Below is a small trained network, with its code and all its weights. Each question gives an input and a class and asks what happens when units are switched off, that is, made to give their printed mean instead of their output.

import numpy as np


def w(rows, s, z=0):
    codes = np.array(rows[::2]) - 128.0
    scale = np.full(codes.shape[1], s)
    scale[-1] = z or s
    return codes * scale


def f(y):
    return np.maximum(y, 0)


def log_softmax(a):
    a = a - a.max(-1, keepdims=True)
    return a - np.log(np.exp(a).sum(-1, keepdims=True))


def net(x, mask):
    res = np.array(x, float).reshape(1, 5) / 4 @ E
    y = f(res @ A[0][:, :-1].T + A[0][:, -1])
    res = res + np.where(mask, y, B[0][:, -1]) @ B[0][:, :-1]
    return log_softmax(res[-1] @ U[:, :-1].T + U[:, -1])


A, B = {}, {}
E = w([
[154,134,4,157,188,92],'x0',
[126,177,176,190,129,99],'x1',
[114,139,120,115,130,110],'x2',
[102,150,79,83,109,84],'x3',
[65,109,136,98,188,167],'x4',
],0.012)
A[0] = w([
[180,94,117,132,116,168,163],'n1',
[116,101,188,126,47,95,169],'n2',
[194,69,91,99,63,117,166],'n3',
[149,210,220,126,84,62,179],'n4',
[139,126,132,176,160,48,94],'n5',
[106,35,104,95,151,135,144],'n6',
[135,111,51,119,235,130,116],'n7',
[123,63,59,69,212,188,92],'n8',
[170,117,72,203,174,120,206],'n9',
[205,126,133,111,118,148,158],'n10',
[120,145,92,159,116,89,91],'n11',
[143,74,107,80,68,101,129],'n12',
[132,99,60,166,183,121,167],'n13',
[148,152,173,230,38,88,131],'n14',
[142,74,94,96,24,127,213],'n15',
[128,88,5,154,139,79,129],'n16',
[159,118,52,218,145,115,216],'n17',
[127,129,167,133,63,36,192],'n18',
[105,74,83,102,130,144,197],'n19',
[135,188,47,92,106,99,139],'n20',
[224,152,121,158,183,82,154],'n21',
[29,122,147,52,132,162,253],'n22',
[144,93,81,115,192,131,95],'n23',
],0.011,0.0054)
B[0] = w([
[106,145,158,59,150,159,165],'n1',
[199,56,139,154,149,152,204],'n2',
[89,171,143,91,194,146,186],'n3',
[197,143,145,191,174,93,218],'n4',
[95,142,56,118,92,137,167],'n5',
[152,65,183,143,133,137,191],'n6',
[142,106,130,132,159,36,220],'n7',
[146,40,142,127,102,81,221],'n8',
[62,169,68,134,151,56,220],'n9',
[128,185,143,103,175,94,161],'n10',
[131,140,106,153,110,107,163],'n11',
[104,113,143,112,137,146,172],'n12',
[119,121,86,107,146,82,209],'n13',
[168,132,97,185,148,110,214],'n14',
[151,131,178,117,202,170,199],'n15',
[133,133,92,156,149,105,237],'n16',
[57,151,72,74,121,87,231],'n17',
[193,128,105,169,157,155,195],'n18',
[103,73,182,142,167,129,196],'n19',
[120,134,127,110,133,162,205],'n20',
[94,202,97,74,111,133,199],'n21',
[116,140,254,110,137,154,255],'n22',
[161,138,180,119,153,68,180],'n23',
],0.0083,0.012)
U = w([
[93,174,137,132,165,209,253],'0',
[150,73,85,156,126,41,76],'1',
[2,144,65,104,148,106,191],'2',
[61,190,6,143,54,116,29],'3',
[25,68,158,114,42,199,61],'4',
],0.0088,0.0042)

Each question gives the input, the list of numbers given to net, and the class t.
The units are the neurons (one row each of A and B). Each row of codes is followed by its name. A weight is (code - 128) times the scale printed after its matrix; where a second scale follows, it is the last column's (A, B and U).
mask holds one flag per neuron, in row order. A switched-off neuron (its flag False) gives its mean, the last column of its row in B, instead of its output. The means were averaged over made-up inputs and are rounded, as every weight is.
A unit's drop is (log p(t) with every unit on - log p(t) with that unit switched off) / (log p(t) with every unit on - log p(t) with every unit switched off).
The circuit of an input: a set's keep is (log p(t) with only the set's units on - log p(t) with every unit switched off) / (log p(t) with every unit on - log p(t) with every unit switched off). Starting from the 12 units with the biggest drops (on a tie, the unit counted first), units are removed one at a time, each time the one whose removal leaves the highest keep (on an exact tie, the one counted first), for as long as the keep stays at least 0.8.
circuit, biggest first: the units of the circuit, biggest drop first
k most important neurons: the k neurons with the biggest drops, biggest first
drop when u is switched off: that unit's drop, to one decimal
input [5,-2,-1,-1,-7], class 2: most important neuron	[n3]
input [1,0,-5,8,6], class 1: circuit, biggest first	[n8; n17]
input [-6,-2,3,3,-6], class 0: circuit, biggest first	[n15; n8]
input [1,-2,-4,-4,8], class 1: 3 most important neurons	[n8; n7; n23]
input [-5,-3,8,-6,-3], class 0: 2 most important neurons	[n8; n7]
input [6,-5,5,2,3], class 1: 2 most important neurons	[n8; n7]
input [-3,2,-1,3,4], class 0: 2 most important neurons	[n8; n17]
input [-7,7,-5,-1,-2], class 1: 2 most important neurons	[n4; n14]
input [4,-6,3,5,4], class 1: drop when n8 is switched off	0.3
input [-1,4,7,6,1], class 0: drop when n8 is switched off	0.2
input [-4,-6,8,2,-1], class 0: drop when n15 is switched off	0.3
input [1,-4,6,0,-6], class 2: drop when n22 is switched off	0.2
